Below is a small trained network, with its code and all its weights. Each question gives an input and a target symbol and asks what happens when units are switched off, that is, made to give their printed mean instead of their output.

import numpy as np


def w(rows, s, z=0):
    codes = np.array(rows[::2]) - 128.0
    scale = np.full(codes.shape[1], s)
    scale[-1] = z or s
    return codes * scale


def norm(h):
    return h / np.sqrt((h * h).mean(-1, keepdims=True) + 1e-5)


def f(y):
    return y / 2 * (1 + np.tanh(0.7978845608 * (y + 0.044715 * y**3)))


def softmax(a):
    e = np.exp(a - a.max(-1, keepdims=True))
    return e / e.sum(-1, keepdims=True)


def log_softmax(a):
    a = a - a.max(-1, keepdims=True)
    return a - np.log(np.exp(a).sum(-1, keepdims=True))


def net(x, mask):
    ids = ['ΔΘΣΦλψ'.index(c) for c in x.split()]
    T = len(ids)
    res = E[ids] + P[:T]
    u = 0
    for l in range(3):
        q, k, v = (norm(res) @ M[l].T for M in (Q, K, V))
        z = softmax(np.where(np.tri(T) > 0, q @ k.T / 3**0.5, -1e9)) @ v
        res = res + np.where(mask[u], z, O[l][:, -1]) @ O[l][:, :-1]
        u += 1
        y = f(norm(res) @ A[l][:, :-1].T + A[l][:, -1])
        res = res + np.where(mask[u : u + 4], y, B[l][:, -1]) @ B[l][:, :-1]
        u += 4
    return log_softmax(norm(res)[-1] @ U[:, :-1].T + U[:, -1])


Q, K, V, O, A, B = {}, {}, {}, {}, {}, {}
E = w([
[77,184,180,194,120,120,90,116,104,181],'Δ',
[71,79,103,149,162,114,82,161,214,72],'Θ',
[109,142,178,152,105,204,144,182,160,153],'Σ',
[85,188,154,162,166,175,115,127,161,182],'Φ',
[127,147,250,90,147,136,108,110,29,99],'λ',
[48,105,129,110,179,153,201,160,107,100],'ψ',
],0.017)
P = w([
[188,151,97,100,15,8,165,133,161,74],'0',
[55,10,254,146,104,59,40,167,66,148],'1',
[8,122,196,183,131,112,79,123,95,105],'2',
[61,115,178,176,80,175,82,77,203,126],'3',
[102,113,163,159,113,178,106,135,185,102],'4',
[112,138,131,127,127,183,100,166,139,131],'5',
[116,150,111,108,154,167,130,150,163,120],'6',
[145,179,116,75,153,132,140,139,184,151],'7',
[145,217,97,86,194,120,156,160,191,146],'8',
[149,242,82,82,195,114,191,188,175,152],'9',
],0.0084)
Q[0] = w([
[255,60,60,149,29,71,121,43,91,131],'0.h1',
[149,151,47,56,149,105,254,9,132,152],'0.h1',
[110,103,154,163,50,182,122,2,192,91],'0.h1',
],0.0064)
K[0] = w([
[28,121,199,195,28,107,44,151,160,79],'0.h1',
[114,162,199,174,49,2,115,191,71,103],'0.h1',
[110,75,138,132,231,187,24,179,6,156],'0.h1',
],0.0067)
V[0] = w([
[94,65,95,114,103,121,139,242,190,46],'0.h1',
[165,94,111,37,150,30,7,155,145,125],'0.h1',
[209,68,104,205,83,178,2,159,170,134],'0.h1',
],0.0056)
O[0] = w([
[97,146,175,110,94,116,189,7,194,153,254],'0.h1',
[131,113,103,172,94,102,156,135,67,14,62],'0.h1',
[134,254,197,221,95,137,163,165,108,106,70],'0.h1',
],0.011,0.0072)
A[0] = w([
[140,234,48,147,140,68,139,139,173,81,208],'0.n1',
[137,150,128,1,148,148,242,94,131,131,1],'0.n2',
[177,16,42,120,165,169,61,169,67,98,6],'0.n3',
[153,111,147,109,160,102,97,154,140,66,9],'0.n4',
],0.0066,0.00092)
B[0] = w([
[174,187,111,52,191,55,137,75,162,78,153],'0.n1',
[185,254,113,77,138,135,92,143,59,135,253],'0.n2',
[110,143,156,47,56,13,157,182,163,122,120],'0.n3',
[138,122,164,133,250,123,140,234,90,211,113],'0.n4',
],0.0085,0.004)
Q[1] = w([
[230,15,52,254,4,101,146,180,80,122],'1.h1',
[50,130,78,159,137,47,34,181,110,50],'1.h1',
[63,151,173,251,117,152,68,175,209,107],'1.h1',
],0.0056)
K[1] = w([
[3,44,176,164,150,115,142,93,154,168],'1.h1',
[108,104,141,90,101,162,180,189,131,145],'1.h1',
[160,124,173,25,176,216,106,118,127,46],'1.h1',
],0.0069)
V[1] = w([
[219,207,117,59,98,142,141,113,62,234],'1.h1',
[92,158,204,154,140,150,80,92,26,114],'1.h1',
[150,177,90,137,140,102,2,49,72,149],'1.h1',
],0.0067)
O[1] = w([
[138,59,198,107,83,147,126,176,125,110,254],'1.h1',
[35,191,142,58,120,210,46,153,176,69,46],'1.h1',
[114,112,220,176,137,132,113,77,151,6,74],'1.h1',
],0.011,0.00057)
A[1] = w([
[2,159,59,207,164,183,8,135,113,57,5],'1.n1',
[183,131,27,104,90,148,132,59,211,57,38],'1.n2',
[109,179,82,246,255,241,219,33,164,36,81],'1.n3',
[162,70,82,67,193,178,44,146,47,77,32],'1.n4',
],0.0045,0.0014)
B[1] = w([
[149,100,225,82,141,146,139,172,146,33,189],'1.n1',
[106,204,230,76,123,76,240,142,121,140,173],'1.n2',
[129,140,36,174,140,2,99,95,141,222,251],'1.n3',
[79,74,196,153,53,79,177,53,138,182,120],'1.n4',
],0.0071,0.0022)
Q[2] = w([
[116,25,135,116,161,194,117,251,48,175],'2.h1',
[202,216,159,29,170,97,111,137,205,166],'2.h1',
[231,129,57,254,131,112,147,184,124,127],'2.h1',
],0.0062)
K[2] = w([
[51,116,121,169,152,32,68,80,113,30],'2.h1',
[253,140,130,72,139,130,185,172,66,172],'2.h1',
[10,191,109,102,210,174,79,40,50,172],'2.h1',
],0.0054)
V[2] = w([
[100,87,129,40,93,82,47,187,108,119],'2.h1',
[178,21,123,161,200,64,155,143,64,76],'2.h1',
[234,79,254,114,34,153,137,160,62,147],'2.h1',
],0.0071)
O[2] = w([
[97,138,100,144,40,55,66,72,138,104,108],'2.h1',
[88,174,102,143,246,167,153,72,84,107,2],'2.h1',
[107,139,140,219,138,105,251,82,136,155,141],'2.h1',
],0.012,0.0064)
A[2] = w([
[87,148,134,47,175,128,116,130,41,201,5],'2.n1',
[145,83,150,60,165,134,120,42,158,175,215],'2.n2',
[88,109,150,205,181,64,91,211,167,136,121],'2.n3',
[67,138,107,253,130,89,141,98,117,210,215],'2.n4',
],0.0065,0.002)
B[2] = w([
[191,64,83,114,100,207,167,126,225,128,156],'2.n1',
[61,123,99,104,108,204,82,72,150,148,254],'2.n2',
[254,101,127,64,156,210,147,212,186,160,162],'2.n3',
[192,200,41,96,122,149,82,179,102,152,192],'2.n4',
],0.0089,0.0064)
U = w([
[126,94,104,169,244,145,156,125,105,150,190],'Δ',
[94,189,35,110,116,54,102,102,106,123,170],'Θ',
[94,90,136,139,84,113,175,170,163,208,4],'Σ',
[172,102,66,86,190,149,40,204,136,156,211],'Φ',
[83,93,159,131,131,184,106,132,142,31,200],'λ',
[116,2,61,102,127,188,107,27,152,158,52],'ψ',
],0.0059,0.0017)

Each question gives the input, a string of symbols that net reads in full, and the target symbol t.
The units are the heads (3 rows each of Q, K, V and O) and the neurons (one row each of A and B). Each row of codes is followed by its name. A weight is (code - 128) times the scale printed after its matrix; where a second scale follows, it is the last column's (O, A, B and U).
mask holds one flag per unit, layer by layer, with each layer's heads first. A switched-off unit (its flag False) gives its mean, the last column of its rows in O or B, instead of its output. The means were averaged over made-up inputs and are rounded, as every weight is.
A unit's drop is (log p(t) with every unit on - log p(t) with that unit switched off) / (log p(t) with every unit on - log p(t) with every unit switched off).
The circuit of an input: a set's keep is (log p(t) with only the set's units on - log p(t) with every unit switched off) / (log p(t) with every unit on - log p(t) with every unit switched off). Starting from the 12 units with the biggest drops (on a tie, the unit counted first), units are removed one at a time, each time the one whose removal leaves the highest keep (on an exact tie, the one counted first), for as long as the keep stays at least 0.8.
circuit, biggest first: the units of the circuit, biggest drop first
unit that matters most: the unit with the biggest drop
top k neurons: the k neurons with the biggest drops, biggest first
k most important neurons of layer l: the k neurons of layer l with the biggest drops, biggest first
drop of u: that unit's drop, to one decimal
input λ Σ Δ, target Θ: circuit, biggest first -> 2.h1, 0.h1, 2.n4
input Σ Θ Σ Θ λ Σ Θ Φ λ Δ, target λ: circuit, biggest first -> 1.h1, 0.n2
input Σ Θ Δ Θ, target Σ: circuit, biggest first -> 0.h1, 2.h1
input Φ Θ ψ ψ ψ Φ ψ Δ Θ, target Δ: top neuron -> 0.n2
input λ Θ Θ ψ Θ Θ, target Θ: circuit, biggest first -> 0.h1, 2.h1, 2.n4
input λ λ Σ Θ ψ Σ Θ Φ Δ ψ, target Θ: circuit, biggest first -> 2.h1, 0.h1, 0.n2
input ψ Σ ψ λ Δ Φ Θ ψ Φ ψ, target ψ: circuit, biggest first -> 0.h1, 2.n2
input λ Θ ψ ψ Σ Θ Δ Δ Θ, target Θ: top 3 neurons -> 0.n3, 0.n4, 1.n2
input Σ ψ λ λ Θ Σ Θ λ Θ, target λ: circuit, biggest first -> 1.h1, 0.h1
input Φ λ Σ Δ λ Φ ψ Δ Δ, target Δ: top 2 neurons -> 0.n2, 1.n3
input λ Φ Θ Θ λ Σ, target Θ: 2 most important neurons of layer 0 -> 0.n3, 0.n2
input λ λ λ, target Θ: top 2 neurons -> 0.n3, 2.n4
input Φ Θ Θ ψ λ, target Δ: circuit, biggest first -> 1.h1, 2.h1, 0.h1, 0.n2
input ψ λ Σ, target ψ: circuit, biggest first -> 0.h1
input Σ Θ Φ, target Φ: top 2 neurons -> 2.n4, 2.n3
input λ λ Φ, target Θ: top 3 neurons -> 0.n3, 2.n4, 2.n2
input Θ Θ Φ Θ, target Φ: circuit, biggest first -> 0.h1, 1.h1, 2.h1
input Δ λ λ Φ Θ λ Δ Θ, target λ: top 2 neurons -> 1.n1, 2.n4
input λ Φ Θ Θ Δ, target Θ: circuit, biggest first -> 0.h1, 2.h1, 2.n4
input λ ψ ψ Δ Θ ψ, target Θ: circuit, biggest first -> 2.h1, 0.n2
input λ Φ Σ Σ, target Θ: circuit, biggest first -> 2.h1, 0.h1, 2.n4
input Σ λ ψ Φ λ, target Σ: circuit, biggest first -> 2.h1, 0.h1, 1.h1
input Θ λ Φ Φ Σ Δ, target Φ: top neuron -> 0.n2
input λ Σ Δ Θ Θ Σ Δ Θ, target Σ: top 2 neurons -> 0.n3, 0.n2
input λ ψ Θ Θ Σ λ Θ Σ λ, target λ: top 2 neurons -> 0.n2, 1.n3
input Φ ψ Σ Σ Σ, target Δ: 2 most important neurons of layer 0 -> 0.n2, 0.n1
input Φ Σ Δ, target Δ: unit that matters most -> 1.h1
input Φ Θ Σ, target Φ: 3 most important neurons of layer 2 -> 2.n4, 2.n3, 2.n2
input Θ λ Σ λ Φ, target λ: top 2 neurons -> 1.n1, 2.n4
input Φ Δ Φ ψ, target Δ: drop of 2.h1 -> 1.0
